Below is a small trained network, with its code and all its weights. Each question gives an input and a class and asks what happens when units are switched off, that is, made to give their printed mean instead of their output.

import numpy as np


def w(rows, s, z=0):
    codes = np.array(rows[::2]) - 128.0
    scale = np.full(codes.shape[1], s)
    scale[-1] = z or s
    return codes * scale


def norm(h):
    return h / np.sqrt((h * h).mean(-1, keepdims=True) + 1e-5)


def f(y):
    return y / 2 * (1 + np.tanh(0.7978845608 * (y + 0.044715 * y**3)))


def log_softmax(a):
    a = a - a.max(-1, keepdims=True)
    return a - np.log(np.exp(a).sum(-1, keepdims=True))


def net(x, mask):
    res = np.array(x, float).reshape(1, 6) / 4 @ E
    u = 0
    for l in range(2):
        y = f(norm(res) @ A[l][:, :-1].T + A[l][:, -1])
        res = res + np.where(mask[u : u + 7], y, B[l][:, -1]) @ B[l][:, :-1]
        u += 7
    return log_softmax(norm(res)[-1] @ U[:, :-1].T + U[:, -1])


A, B = {}, {}
E = w([
[111,95,95,112,69,86,115,54,221,114,158],'x0',
[58,121,95,253,93,133,113,137,125,157,150],'x1',
[234,195,106,126,30,100,92,123,105,161,103],'x2',
[156,71,118,151,158,71,141,122,104,179,89],'x3',
[116,101,83,111,112,70,145,204,88,58,177],'x4',
[163,154,143,175,153,107,146,137,169,107,125],'x5',
],0.0036)
A[0] = w([
[74,246,178,84,87,209,39,183,184,49,218,43],'0.n0',
[201,75,193,46,121,140,167,128,139,65,101,161],'0.n1',
[199,196,174,254,175,72,213,139,231,16,85,59],'0.n2',
[159,91,105,120,82,102,106,59,187,122,189,2],'0.n3',
[65,37,94,32,56,199,80,123,52,210,142,69],'0.n4',
[132,84,126,121,109,69,133,206,104,65,204,45],'0.n5',
[184,26,59,158,162,47,174,52,44,137,86,148],'0.n6',
],0.0045,0.0028)
B[0] = w([
[201,50,191,182,176,12,72,191,160,249,146,253],'0.n0',
[95,205,99,138,160,101,63,74,124,83,187,240],'0.n1',
[119,93,68,68,99,123,186,68,2,231,242,222],'0.n2',
[60,175,108,129,41,179,246,201,153,132,65,152],'0.n3',
[170,138,90,132,137,81,225,84,57,207,252,196],'0.n4',
[151,69,217,157,59,223,176,40,113,123,62,195],'0.n5',
[185,142,199,164,160,94,79,161,210,137,161,242],'0.n6',
],0.0055,0.0024)
A[1] = w([
[154,170,160,147,161,166,139,183,59,149,108,5],'1.n0',
[146,151,137,140,197,133,98,181,63,127,118,114],'1.n1',
[153,50,99,131,80,69,105,170,65,32,153,36],'1.n2',
[107,82,118,97,122,61,131,104,210,145,145,185],'1.n3',
[227,159,42,148,60,128,62,149,92,136,93,9],'1.n4',
[108,157,158,137,144,177,85,44,138,220,124,93],'1.n5',
[62,132,93,254,88,115,71,119,78,139,133,8],'1.n6',
],0.0059,0.0019)
B[1] = w([
[113,156,75,138,29,136,183,91,172,160,91,202],'1.n0',
[74,146,84,121,77,103,108,140,176,142,117,250],'1.n1',
[214,110,199,152,108,196,142,64,174,127,85,194],'1.n2',
[96,179,90,147,112,143,119,183,93,155,71,253],'1.n3',
[23,66,122,143,210,166,138,161,97,94,149,239],'1.n4',
[188,69,177,151,99,143,159,131,126,60,138,245],'1.n5',
[177,198,134,1,176,101,88,89,141,78,131,222],'1.n6',
],0.0085,0.0027)
U = w([
[238,24,238,205,62,222,184,51,185,42,48,153],'0',
[24,232,6,125,8,136,213,155,218,186,28,70],'1',
[201,84,163,202,171,22,40,224,175,217,117,228],'2',
[190,207,66,2,219,73,25,39,141,29,137,5],'3',
[151,72,55,129,145,123,214,54,23,227,234,74],'4',
[28,23,84,190,226,205,119,201,71,37,107,194],'5',
],0.0072,0.0033)

Each question gives the input, the list of numbers given to net, and the class t.
The units are the neurons (one row each of A and B). Each row of codes is followed by its name. A weight is (code - 128) times the scale printed after its matrix; where a second scale follows, it is the last column's (A, B and U).
mask holds one flag per neuron, layer by layer. A switched-off neuron (its flag False) gives its mean, the last column of its row in B, instead of its output. The means were averaged over made-up inputs and are rounded, as every weight is.
A unit's drop is (log p(t) with every unit on - log p(t) with that unit switched off) / (log p(t) with every unit on - log p(t) with every unit switched off).
The circuit of an input: a set's keep is (log p(t) with only the set's units on - log p(t) with every unit switched off) / (log p(t) with every unit on - log p(t) with every unit switched off). Starting from the 12 units with the biggest drops (on a tie, the unit counted first), units are removed one at a time, each time the one whose removal leaves the highest keep (on an exact tie, the one counted first), for as long as the keep stays at least 0.8.
units of the circuit, in order: the units of the circuit, biggest drop first
unit that matters most: the unit with the biggest drop
top k neurons: the k neurons with the biggest drops, biggest first
k most important neurons of layer l: the k neurons of layer l with the biggest drops, biggest first
input [7,-4,6,3,1,5], class 1: units of the circuit, in order => [0.n3]
input [-5,5,-5,-5,5,6], class 4: units of the circuit, in order => [0.n2 1.n4]
input [4,-3,-5,2,5,2], class 0: top 3 neurons => [0.n5 1.n4 1.n2]
input [7,-3,8,-7,-4,4], class 5: top 3 neurons => [1.n4 1.n0 0.n6]
input [8,-7,0,-3,6,-8], class 1: 2 most important neurons of layer 1 => [1.n3 1.n6]
input [1,-1,4,-8,7,8], class 2: top 2 neurons => [0.n0 1.n5]
input [6,-5,-8,-6,-1,7], class 5: top 2 neurons => [1.n0 1.n1]
input [2,-6,6,3,7,1], class 0: 2 most important neurons of layer 1 => [1.n2 1.n6]
input [-6,-8,-7,-8,-1,-4], class 2: top 3 neurons => [0.n0 1.n6 1.n4]
input [-8,-1,8,-8,-2,1], class 1: 2 most important neurons of layer 1 => [1.n0 1.n1]
input [-7,-4,-7,1,1,7], class 1: top 2 neurons => [1.n1 1.n0]
input [-2,-5,4,-6,4,5], class 2: top 3 neurons => [0.n0 1.n6 0.n4]
input [-2,6,4,0,3,6], class 3: top 3 neurons => [1.n6 0.n4 0.n0]
input [-2,-1,6,1,5,6], class 4: 2 most important neurons of layer 1 => [1.n5 1.n4]
input [-1,1,8,5,6,-4], class 5: unit that matters most => 1.n4
input [-1,5,-4,5,2,0], class 2: 3 most important neurons of layer 0 => [0.n6 0.n1 0.n2]
input [-7,-8,-6,-4,-4,-6], class 3: 4 most important neurons of layer 0 => [0.n1 0.n3 0.n2 0.n5]
input [8,-4,-8,-8,4,-8], class 1: top 2 neurons => [1.n3 1.n4]
input [-1,-2,2,-1,7,6], class 0: 2 most important neurons of layer 0 => [0.n5 0.n4]
input [-8,5,-3,-8,-7,2], class 1: units of the circuit, in order => [1.n0]
input [-4,0,-3,-1,4,5], class 4: top 2 neurons => [0.n2 1.n5]
input [-6,4,3,6,-4,-5], class 1: 3 most important neurons of layer 0 => [0.n0 0.n5 0.n2]
input [4,7,-7,-6,-7,-2], class 0: top 2 neurons => [1.n5 1.n4]
input [2,-2,-6,7,6,0], class 2: 4 most important neurons of layer 1 => [1.n5 1.n4 1.n3 1.n0]
input [0,6,-3,5,-5,-3], class 3: 2 most important neurons of layer 1 => [1.n6 1.n2]
input [2,5,0,-2,5,-2], class 0: top 3 neurons => [1.n2 0.n1 0.n5]
input [-6,-7,3,7,8,-3], class 0: 2 most important neurons of layer 1 => [1.n2 1.n6]
input [-6,7,0,-1,-8,-1], class 0: units of the circuit, in order => [1.n5]
input [-5,7,0,-3,-2,-7], class 3: top 2 neurons => [1.n6 0.n2]
input [-7,6,-5,7,-6,3], class 1: 2 most important neurons of layer 1 => [1.n0 1.n1]
